Here is a tiny trained network, its code and every weight. The questions are about switching its units off for an input and a target symbol, where a switched-off unit gives its printed mean instead of its output.

import numpy as np


def w(rows, s, z=0):
    codes = np.array(rows[::2]) - 128.0
    scale = np.full(codes.shape[1], s)
    scale[-1] = z or s
    return codes * scale


def norm(h):
    return h / np.sqrt((h * h).mean(-1, keepdims=True) + 1e-5)


def f(y):
    return y / 2 * (1 + np.tanh(0.7978845608 * (y + 0.044715 * y**3)))


def softmax(a):
    e = np.exp(a - a.max(-1, keepdims=True))
    return e / e.sum(-1, keepdims=True)


def log_softmax(a):
    a = a - a.max(-1, keepdims=True)
    return a - np.log(np.exp(a).sum(-1, keepdims=True))


def net(x, mask):
    ids = ['ΞΠΣΦΨαβε'.index(c) for c in x.split()]
    T = len(ids)
    res = E[ids] + P[:T]
    u = 0
    for l in range(2):
        r = norm(res)
        for j in range(2):
            rows = slice(3 * j, 3 * j + 3)
            q, k, v = (r @ M[l][rows].T for M in (Q, K, V))
            z = softmax(np.where(np.tri(T) > 0, q @ k.T / 3**0.5, -1e9)) @ v
            o = O[l][rows]
            res = res + np.where(mask[u + j], z, o[:, -1]) @ o[:, :-1]
        u += 2
        y = f(norm(res) @ A[l][:, :-1].T + A[l][:, -1])
        res = res + np.where(mask[u : u + 16], y, B[l][:, -1]) @ B[l][:, :-1]
        u += 16
    return log_softmax(norm(res)[-1] @ U[:, :-1].T + U[:, -1])


Q, K, V, O, A, B = {}, {}, {}, {}, {}, {}
E = w([
[156,74,204,226,213,184],'Ξ',
[98,86,174,72,83,134],'Π',
[74,195,157,123,113,49],'Σ',
[115,87,159,113,114,39],'Φ',
[176,130,51,116,40,90],'Ψ',
[2,42,97,162,98,77],'α',
[139,210,121,85,80,85],'β',
[203,109,143,96,26,140],'ε',
],0.017)
P = w([
[141,106,44,89,238,174],'0',
[99,139,96,9,111,37],'1',
[106,89,105,38,138,74],'2',
[88,122,126,42,105,58],'3',
[84,125,115,58,95,60],'4',
[80,131,123,53,78,43],'5',
[85,153,125,76,69,33],'6',
[67,146,131,77,71,25],'7',
[81,145,130,65,71,1],'8',
],0.0074)
Q[0] = w([
[182,151,249,177,199,5],'L0H0',
[217,191,161,54,223,178],'L0H0',
[74,204,89,107,82,102],'L0H0',
[156,141,100,123,69,95],'L0H1',
[109,128,95,124,149,142],'L0H1',
[113,145,92,96,186,153],'L0H1',
],0.022)
K[0] = w([
[158,185,228,253,209,152],'L0H0',
[130,158,246,191,7,154],'L0H0',
[129,217,96,20,195,124],'L0H0',
[123,132,145,163,107,145],'L0H1',
[145,140,155,120,105,132],'L0H1',
[80,99,173,108,62,110],'L0H1',
],0.019)
V[0] = w([
[26,64,114,83,76,103],'L0H0',
[135,171,205,208,155,7],'L0H0',
[172,61,115,150,154,140],'L0H0',
[134,113,25,30,173,21],'L0H1',
[93,194,137,221,177,123],'L0H1',
[219,222,186,163,116,130],'L0H1',
],0.012)
O[0] = w([
[130,94,165,126,42,95,192],'L0H0',
[77,53,41,61,170,187,142],'L0H0',
[96,57,136,176,210,91,98],'L0H0',
[87,154,105,159,54,245,254],'L0H1',
[119,97,115,66,192,118,78],'L0H1',
[166,127,46,99,144,147,63],'L0H1',
],0.012,0.0067)
A[0] = w([
[145,113,139,180,181,197,1],'L0N0',
[164,179,115,104,132,115,100],'L0N1',
[123,127,124,166,177,163,80],'L0N2',
[177,171,211,84,191,168,93],'L0N3',
[159,86,156,75,88,133,120],'L0N4',
[85,175,122,87,172,81,82],'L0N5',
[203,68,108,143,83,99,76],'L0N6',
[116,140,146,113,111,127,112],'L0N7',
[80,184,124,156,177,114,110],'L0N8',
[124,71,88,128,123,123,89],'L0N9',
[100,142,90,62,152,121,92],'L0N10',
[103,120,71,119,93,63,164],'L0N11',
[76,172,122,154,165,79,108],'L0N12',
[248,72,82,137,121,137,77],'L0N13',
[140,88,169,120,141,80,104],'L0N14',
[70,181,60,147,136,5,129],'L0N15',
],0.023,0.0061)
B[0] = w([
[92,159,253,190,215,218,180],'L0N0',
[177,110,101,100,68,153,164],'L0N1',
[132,112,173,148,189,189,168],'L0N2',
[82,187,116,170,250,130,133],'L0N3',
[42,203,103,136,133,95,222],'L0N4',
[110,56,117,40,108,143,192],'L0N5',
[186,224,161,89,138,150,187],'L0N6',
[126,125,113,104,120,116,169],'L0N7',
[113,168,90,129,164,193,145],'L0N8',
[176,107,172,129,64,140,155],'L0N9',
[132,187,55,88,56,76,190],'L0N10',
[92,174,191,102,117,127,254],'L0N11',
[155,152,150,88,155,173,150],'L0N12',
[205,150,174,66,138,163,144],'L0N13',
[70,105,174,133,229,75,207],'L0N14',
[137,151,201,34,121,220,245],'L0N15',
],0.025,0.0092)
Q[1] = w([
[135,182,155,93,164,135],'L1H0',
[182,105,47,128,122,52],'L1H0',
[4,188,211,39,95,168],'L1H0',
[131,123,194,94,158,92],'L1H1',
[205,75,89,120,186,80],'L1H1',
[156,84,130,205,174,160],'L1H1',
],0.038)
K[1] = w([
[132,58,124,124,123,115],'L1H0',
[80,174,189,74,165,217],'L1H0',
[200,3,78,176,235,162],'L1H0',
[137,157,173,148,147,155],'L1H1',
[35,187,170,127,61,130],'L1H1',
[116,106,160,35,86,28],'L1H1',
],0.035)
V[1] = w([
[236,149,64,51,161,147],'L1H0',
[132,113,71,228,34,209],'L1H0',
[4,72,31,59,143,185],'L1H0',
[93,147,147,185,66,211],'L1H1',
[93,168,70,135,157,62],'L1H1',
[196,70,63,241,120,123],'L1H1',
],0.027)
O[1] = w([
[110,174,149,105,85,224,44],'L1H0',
[194,85,108,20,170,121,225],'L1H0',
[85,6,75,147,88,140,96],'L1H0',
[113,100,162,193,79,152,252],'L1H1',
[179,138,55,137,171,133,73],'L1H1',
[112,124,215,140,220,185,96],'L1H1',
],0.023,0.025)
A[1] = w([
[54,156,121,173,110,191,136],'L1N0',
[199,93,143,93,129,157,90],'L1N1',
[114,77,133,145,128,175,120],'L1N2',
[101,130,55,160,114,156,65],'L1N3',
[155,104,158,178,180,179,48],'L1N4',
[205,125,105,102,222,119,51],'L1N5',
[145,94,175,154,251,181,3],'L1N6',
[148,149,175,164,70,196,92],'L1N7',
[131,113,123,112,89,234,96],'L1N8',
[136,157,99,157,114,62,105],'L1N9',
[87,98,122,169,102,174,92],'L1N10',
[177,197,137,178,148,105,88],'L1N11',
[71,91,107,180,131,65,59],'L1N12',
[117,123,157,165,105,155,99],'L1N13',
[100,200,128,117,154,78,103],'L1N14',
[159,123,156,141,140,191,132],'L1N15',
],0.029,0.006)
B[1] = w([
[126,68,169,177,96,105,184],'L1N0',
[60,132,161,110,174,160,255],'L1N1',
[137,145,127,80,94,102,191],'L1N2',
[149,137,102,216,76,152,160],'L1N3',
[144,110,117,167,178,196,182],'L1N4',
[128,126,109,254,102,166,202],'L1N5',
[200,103,105,211,179,225,236],'L1N6',
[51,164,155,156,125,95,204],'L1N7',
[140,172,60,100,197,111,240],'L1N8',
[145,119,82,178,168,117,189],'L1N9',
[150,160,174,141,105,117,173],'L1N10',
[176,67,154,81,119,86,201],'L1N11',
[67,213,148,126,192,155,212],'L1N12',
[103,124,130,150,110,145,145],'L1N13',
[191,99,92,95,144,123,243],'L1N14',
[103,106,105,114,96,151,208],'L1N15',
],0.046,0.01)
U = w([
[135,107,146,149,145,190,253],'Ξ',
[70,181,97,153,195,49,89],'Π',
[72,181,60,59,176,162,47],'Σ',
[66,11,110,114,131,88,55],'Φ',
[160,254,156,112,104,130,101],'Ψ',
[57,149,158,177,71,109,91],'α',
[126,128,66,114,36,129,229],'β',
[192,106,119,129,134,57,134],'ε',
],0.0095,0.0032)

Each question gives the input, a string of symbols that net reads in full, and the target symbol t.
The units are the heads (3 rows each of Q, K, V and O) and the neurons (one row each of A and B). Each row of codes is followed by its name. A weight is (code - 128) times the scale printed after its matrix; where a second scale follows, it is the last column's (O, A, B and U).
mask holds one flag per unit, layer by layer, with each layer's heads first. A switched-off unit (its flag False) gives its mean, the last column of its rows in O or B, instead of its output. The means were averaged over made-up inputs and are rounded, as every weight is.
A unit's drop is (log p(t) with every unit on - log p(t) with that unit switched off) / (log p(t) with every unit on - log p(t) with every unit switched off).
The circuit of an input: a set's keep is (log p(t) with only the set's units on - log p(t) with every unit switched off) / (log p(t) with every unit on - log p(t) with every unit switched off). Starting from the 12 units with the biggest drops (on a tie, the unit counted first), units are removed one at a time, each time the one whose removal leaves the highest keep (on an exact tie, the one counted first), for as long as the keep stays at least 0.8.
units of the circuit, in order: the units of the circuit, biggest drop first
top k neurons in layer l: the k neurons of layer l with the biggest drops, biggest first
heads that matter: for each layer, one digit per head in row order, 1 if its drop is at least 0.15 and else 0, layers parted by /
input Π α Ψ Ψ Σ α Φ, target ε: heads that matter	11 / 10
input ε α Π Σ, target Ψ: units of the circuit, in order	[L1H0 L0H0 L0H1]
input α Ψ β Π Ψ Ψ β, target Π: heads that matter	11 / 10
input Π Ψ Φ Ξ Π Ψ Σ, target Σ: units of the circuit, in order	[L0H0 L0N10]
input α ε Φ β β Ψ Ψ, target Π: units of the circuit, in order	[L1H0 L0H1 L1N12 L0N15]
input α Φ Π Π Φ β, target Π: units of the circuit, in order	[L0H1 L1H0 L1N12 L0N15]
input Ψ Ξ Π, target Π: heads that matter	00 / 00
input Π Σ β β, target ε: heads that matter	10 / 10
input Ξ Ξ Φ Ψ Ψ β Ξ, target α: heads that matter	01 / 10
input β Φ Π Ξ Ψ Ψ Ξ, target Σ: heads that matter	11 / 11
input Ξ Φ β Ξ, target α: heads that matter	01 / 11
input Ψ Ξ β β, target β: heads that matter	11 / 00
input ε Σ Ψ, target Ψ: heads that matter	00 / 10
input Ξ Ψ Ψ α Π Ξ Φ, target α: units of the circuit, in order	[L1H0]
input Ξ β Ψ Ψ ε, target ε: top neuron in layer 0	[L0N6]
input Σ β Ξ ε, target ε: units of the circuit, in order	[L0H1 L1N12]
input α β Σ, target Π: heads that matter	11 / 10
input Σ ε ε Φ Ψ α β Ψ Ψ, target β: heads that matter	00 / 00
input Ξ Ξ Ψ α β Ψ α ε ε, target α: heads that matter	11 / 10
input ε Ψ α Ψ β Ψ Φ, target Ψ: heads that matter	10 / 10
input Ξ Ξ Π, target α: units of the circuit, in order	[L1H0]
input β ε α Π β Π Φ Π, target Σ: units of the circuit, in order	[L1H0 L1N8 L0H1]
input β β Π β, target Σ: heads that matter	10 / 10
input Π Ξ β α β Π Π Φ Φ, target Φ: top 2 neurons in layer 0	[L0N15 L0N6]
input Φ Σ α Σ, target Φ: units of the circuit, in order	[L0H1 L1H0 L0N15]
input Ψ Ξ α, target α: top 2 neurons in layer 0	[L0N0 L0N2]
input Σ Ψ α, target β: units of the circuit, in order	[L1H1]
input β Ξ β Ξ, target Σ: top 4 neurons in layer 0	[L0N11 L0N15 L0N0 L0N1]
